Below is a small trained network, with its code and all its weights. Each question gives an input and a class and asks what happens when units are switched off, that is, made to give their printed mean instead of their output.

import numpy as np


def w(rows, s, z=0):
    codes = np.array(rows[::2]) - 128.0
    scale = np.full(codes.shape[1], s)
    scale[-1] = z or s
    return codes * scale


def f(y):
    return y / 2 * (1 + np.tanh(0.7978845608 * (y + 0.044715 * y**3)))


def log_softmax(a):
    a = a - a.max(-1, keepdims=True)
    return a - np.log(np.exp(a).sum(-1, keepdims=True))


def net(x, mask):
    res = np.array(x, float).reshape(1, 5) / 4 @ E
    y = f(res @ A[0][:, :-1].T + A[0][:, -1])
    res = res + np.where(mask, y, B[0][:, -1]) @ B[0][:, :-1]
    return log_softmax(res[-1] @ U[:, :-1].T + U[:, -1])


A, B = {}, {}
E = w([
[52,65,51,146,127,137,247,39,143,109,97,99],'x0',
[181,75,204,55,221,203,130,209,43,147,156,67],'x1',
[68,123,71,93,144,19,192,126,170,160,120,170],'x2',
[100,211,112,227,116,181,200,161,89,230,177,131],'x3',
[155,90,240,94,2,115,94,36,10,9,137,134],'x4',
],0.0082)
A[0] = w([
[71,43,123,109,164,50,162,136,181,92,72,116,118],'neuron 1',
[210,142,163,78,234,158,103,228,146,165,164,136,253],'neuron 2',
[90,19,140,41,155,87,178,105,145,96,85,100,171],'neuron 3',
[149,142,219,91,34,118,82,149,178,71,116,164,96],'neuron 4',
[94,209,116,139,125,64,146,125,220,141,128,254,131],'neuron 5',
[193,128,240,117,112,153,42,146,54,86,147,125,200],'neuron 6',
[44,148,105,101,75,82,148,86,135,101,183,149,166],'neuron 7',
],0.0074,0.0041)
B[0] = w([
[158,94,123,92,205,64,116,197,177,72,71,55,168],'neuron 1',
[24,96,137,97,218,90,104,147,139,188,170,63,237],'neuron 2',
[101,95,155,92,132,146,107,221,93,23,26,2,184],'neuron 3',
[101,91,77,198,61,100,170,104,107,56,99,121,188],'neuron 4',
[185,173,156,234,142,96,138,33,157,156,130,236,178],'neuron 5',
[149,44,163,131,114,146,70,158,101,57,119,110,249],'neuron 6',
[95,59,155,146,161,139,217,157,185,155,167,170,168],'neuron 7',
],0.0096,0.018)
U = w([
[36,134,122,122,148,183,202,130,101,185,160,107,252],'0',
[99,81,102,167,82,117,209,103,140,106,121,206,150],'1',
[174,184,135,174,105,89,172,111,144,180,114,234,59],'2',
[116,105,150,146,112,185,91,139,111,80,153,108,71],'3',
[95,108,136,93,132,90,107,223,120,118,96,66,153],'4',
[254,124,142,166,93,200,95,121,82,81,80,100,161],'5',
[137,164,80,122,142,109,46,116,179,143,129,163,116],'6',
[162,142,81,78,122,106,101,128,129,148,135,101,21],'7',
],0.0097,0.0035)

Each question gives the input, the list of numbers given to net, and the class t.
The units are the neurons (one row each of A and B). Each row of codes is followed by its name. A weight is (code - 128) times the scale printed after its matrix; where a second scale follows, it is the last column's (A, B and U).
mask holds one flag per neuron, in row order. A switched-off neuron (its flag False) gives its mean, the last column of its row in B, instead of its output. The means were averaged over made-up inputs and are rounded, as every weight is.
A unit's drop is (log p(t) with every unit on - log p(t) with that unit switched off) / (log p(t) with every unit on - log p(t) with every unit switched off).
The circuit of an input: a set's keep is (log p(t) with only the set's units on - log p(t) with every unit switched off) / (log p(t) with every unit on - log p(t) with every unit switched off). Starting from all 7 units, units are removed one at a time, each time the one whose removal leaves the highest keep (on an exact tie, the one counted first), for as long as the keep stays at least 0.8.
circuit, biggest first: the units of the circuit, biggest drop first
unit that matters most: the unit with the biggest drop
top k neurons: the k neurons with the biggest drops, biggest first
drop of u: that unit's drop, to one decimal
input [4,-3,0,3,7], class 1: unit that matters most => neuron 2
input [-3,8,-3,3,-6], class 0: circuit, biggest first => [neuron 3; neuron 1]
input [2,6,-3,-1,-8], class 0: top 2 neurons => [neuron 6; neuron 3]
input [8,1,1,6,-7], class 1: top 2 neurons => [neuron 2; neuron 5]
input [4,-4,3,4,0], class 2: top 2 neurons => [neuron 5; neuron 6]
input [3,-2,-2,2,-1], class 1: top 3 neurons => [neuron 2; neuron 3; neuron 5]
input [3,5,-3,1,-1], class 0: circuit, biggest first => [neuron 1; neuron 6]
input [-4,-5,4,-8,-2], class 6: top 2 neurons => [neuron 5; neuron 1]
input [6,-5,2,2,-5], class 2: circuit, biggest first => [neuron 5; neuron 6]
input [-7,-4,-5,2,-4], class 6: circuit, biggest first => [neuron 3; neuron 5]
input [-7,-4,7,-7,8], class 1: top 3 neurons => [neuron 4; neuron 7; neuron 2]
input [4,-8,-7,-5,4], class 1: circuit, biggest first => [neuron 7; neuron 4]
input [8,6,8,6,-8], class 4: top 3 neurons => [neuron 1; neuron 3; neuron 7]
input [-3,-3,6,-1,2], class 1: top neuron => [neuron 7]
input [3,-6,-4,-5,-5], class 6: top 2 neurons => [neuron 4; neuron 1]
input [-1,6,-7,0,-8], class 0: top 3 neurons => [neuron 3; neuron 1; neuron 6]
input [-1,8,-3,7,-3], class 0: top 2 neurons => [neuron 3; neuron 1]
input [-1,-3,-3,7,7], class 5: top 2 neurons => [neuron 2; neuron 6]
input [-8,4,-1,-1,7], class 3: circuit, biggest first => [neuron 2; neuron 3; neuron 6]
input [5,-4,-6,1,-6], class 1: circuit, biggest first => [neuron 2]
input [-6,7,4,3,-7], class 0: top 3 neurons => [neuron 6; neuron 3; neuron 1]
input [6,-1,-5,4,6], class 1: top 2 neurons => [neuron 3; neuron 2]
input [-7,0,5,-2,3], class 5: drop of neuron 5 => -0.1
input [2,7,-1,0,7], class 5: drop of neuron 7 => 0.1
input [-1,-7,-7,7,-2], class 2: drop of neuron 1 => 0.0
input [7,3,-6,0,2], class 5: drop of neuron 2 => 1.4
input [1,-5,6,1,-3], class 2: circuit, biggest first => [neuron 5]
